Below are the code and all the weights of a small trained network. Each question names an input and a class and asks about switching units off, where a switched-off unit gives its printed mean instead of its output.

import numpy as np


def w(rows, s, z=0):
    codes = np.array(rows[::2]) - 128.0
    scale = np.full(codes.shape[1], s)
    scale[-1] = z or s
    return codes * scale


def f(y):
    return y / 2 * (1 + np.tanh(0.7978845608 * (y + 0.044715 * y**3)))


def log_softmax(a):
    a = a - a.max(-1, keepdims=True)
    return a - np.log(np.exp(a).sum(-1, keepdims=True))


def net(x, mask):
    res = np.array(x, float).reshape(1, 6) / 4 @ E
    y = f(res @ A[0][:, :-1].T + A[0][:, -1])
    res = res + np.where(mask, y, B[0][:, -1]) @ B[0][:, :-1]
    return log_softmax(res[-1] @ U[:, :-1].T + U[:, -1])


A, B = {}, {}
E = w([
[194,125,254,143,43,175,208,149,33],'x0',
[138,134,143,145,150,127,123,130,91],'x1',
[209,225,41,121,49,152,60,53,77],'x2',
[101,182,158,120,124,133,145,129,186],'x3',
[91,146,121,109,147,104,251,21,124],'x4',
[204,124,67,175,169,232,155,138,207],'x5',
],0.0093)
A[0] = w([
[86,102,186,42,133,117,113,145,110,127],'n0',
[68,78,149,60,81,94,134,138,92,40],'n1',
[112,131,146,167,140,162,56,214,138,33],'n2',
[106,136,132,146,137,106,209,25,125,135],'n3',
[173,138,103,122,169,190,202,103,156,53],'n4',
[128,108,139,113,161,155,111,110,107,95],'n5',
[179,65,116,138,149,169,144,104,165,138],'n6',
[169,114,201,116,34,187,203,155,87,32],'n7',
[78,111,131,99,77,26,113,156,82,119],'n8',
[184,95,94,154,147,136,184,177,154,54],'n9',
[133,140,129,182,55,104,96,215,155,92],'n10',
[93,2,223,116,219,134,150,172,183,5],'n11',
[172,103,115,181,153,213,154,150,169,78],'n12',
],0.0091,0.0024)
B[0] = w([
[131,190,129,103,186,97,136,102,67,183],'n0',
[96,184,154,139,88,79,113,183,67,185],'n1',
[89,55,175,154,111,113,152,147,146,183],'n2',
[126,35,188,198,67,100,122,105,103,210],'n3',
[103,136,138,160,89,108,128,167,78,184],'n4',
[92,114,162,96,148,142,95,148,94,128],'n5',
[65,134,218,143,121,193,136,187,142,172],'n6',
[134,74,43,60,217,245,224,63,226,246],'n7',
[109,165,140,79,163,254,156,232,126,204],'n8',
[120,236,149,75,110,146,97,181,108,163],'n9',
[159,5,161,203,86,53,177,118,121,175],'n10',
[245,152,121,88,91,127,35,44,166,249],'n11',
[74,190,191,104,102,117,160,213,134,190],'n12',
],0.0074,0.012)
U = w([
[63,207,148,113,109,136,141,206,72,55],'0',
[222,173,106,104,60,128,69,83,96,140],'1',
[69,6,156,180,77,69,153,140,97,51],'2',
[59,86,49,101,233,143,129,129,164,254],'3',
],0.012,0.0029)

Each question gives the input, the list of numbers given to net, and the class t.
The units are the neurons (one row each of A and B). Each row of codes is followed by its name. A weight is (code - 128) times the scale printed after its matrix; where a second scale follows, it is the last column's (A, B and U).
mask holds one flag per neuron, in row order. A switched-off neuron (its flag False) gives its mean, the last column of its row in B, instead of its output. The means were averaged over made-up inputs and are rounded, as every weight is.
A unit's drop is (log p(t) with every unit on - log p(t) with that unit switched off) / (log p(t) with every unit on - log p(t) with every unit switched off).
The circuit of an input: a set's keep is (log p(t) with only the set's units on - log p(t) with every unit switched off) / (log p(t) with every unit on - log p(t) with every unit switched off). Starting from the 12 units with the biggest drops (on a tie, the unit counted first), units are removed one at a time, each time the one whose removal leaves the highest keep (on an exact tie, the one counted first), for as long as the keep stays at least 0.8.
units of the circuit, in order: the units of the circuit, biggest drop first
k most important neurons: the k neurons with the biggest drops, biggest first
drop when u is switched off: that unit's drop, to one decimal
input [-3,-3,-2,6,4,-4], class 0: most important neuron => [n7]
input [-8,-1,6,-4,2,-8], class 0: 3 most important neurons => [n7; n8; n11]
input [-6,-6,-6,7,-1,4], class 1: units of the circuit, in order => [n11; n7]
input [7,-3,-6,-5,-5,6], class 3: 2 most important neurons => [n7; n1]
input [-4,2,-7,-7,1,4], class 1: 2 most important neurons => [n11; n7]
input [1,-6,1,1,-8,8], class 0: 3 most important neurons => [n12; n9; n3]
input [5,6,-7,-5,-1,8], class 0: 3 most important neurons => [n12; n6; n9]
input [2,0,3,-4,-7,-4], class 2: 2 most important neurons => [n10; n11]
input [2,1,-4,5,-4,0], class 1: 2 most important neurons => [n11; n3]
input [-1,-1,-3,0,-2,-2], class 1: units of the circuit, in order => [n7; n11; n12; n3]
input [-5,-8,4,-5,3,-6], class 0: 3 most important neurons => [n7; n11; n8]
input [4,-2,3,3,5,4], class 2: 2 most important neurons => [n3; n11]
input [6,1,-8,0,-7,7], class 1: 3 most important neurons => [n11; n9; n8]
input [4,-3,1,3,7,3], class 2: units of the circuit, in order => [n3]
input [4,-3,-5,8,-7,5], class 2: 3 most important neurons => [n10; n2; n8]
input [1,-4,-3,2,7,6], class 2: 4 most important neurons => [n3; n8; n0; n1]
input [3,-2,-4,-8,-2,-7], class 0: 2 most important neurons => [n8; n1]
input [-2,1,-8,-2,2,3], class 1: drop when n11 is switched off => 0.7
input [-2,2,-1,-4,4,2], class 2: drop when n11 is switched off => 0.2
input [-1,8,-4,-7,-8,5], class 2: drop when n9 is switched off => 0.0
input [2,-5,1,-1,-6,-3], class 2: units of the circuit, in order => [n10]
input [7,-1,-2,2,-6,-6], class 3: drop when n1 is switched off => -0.1
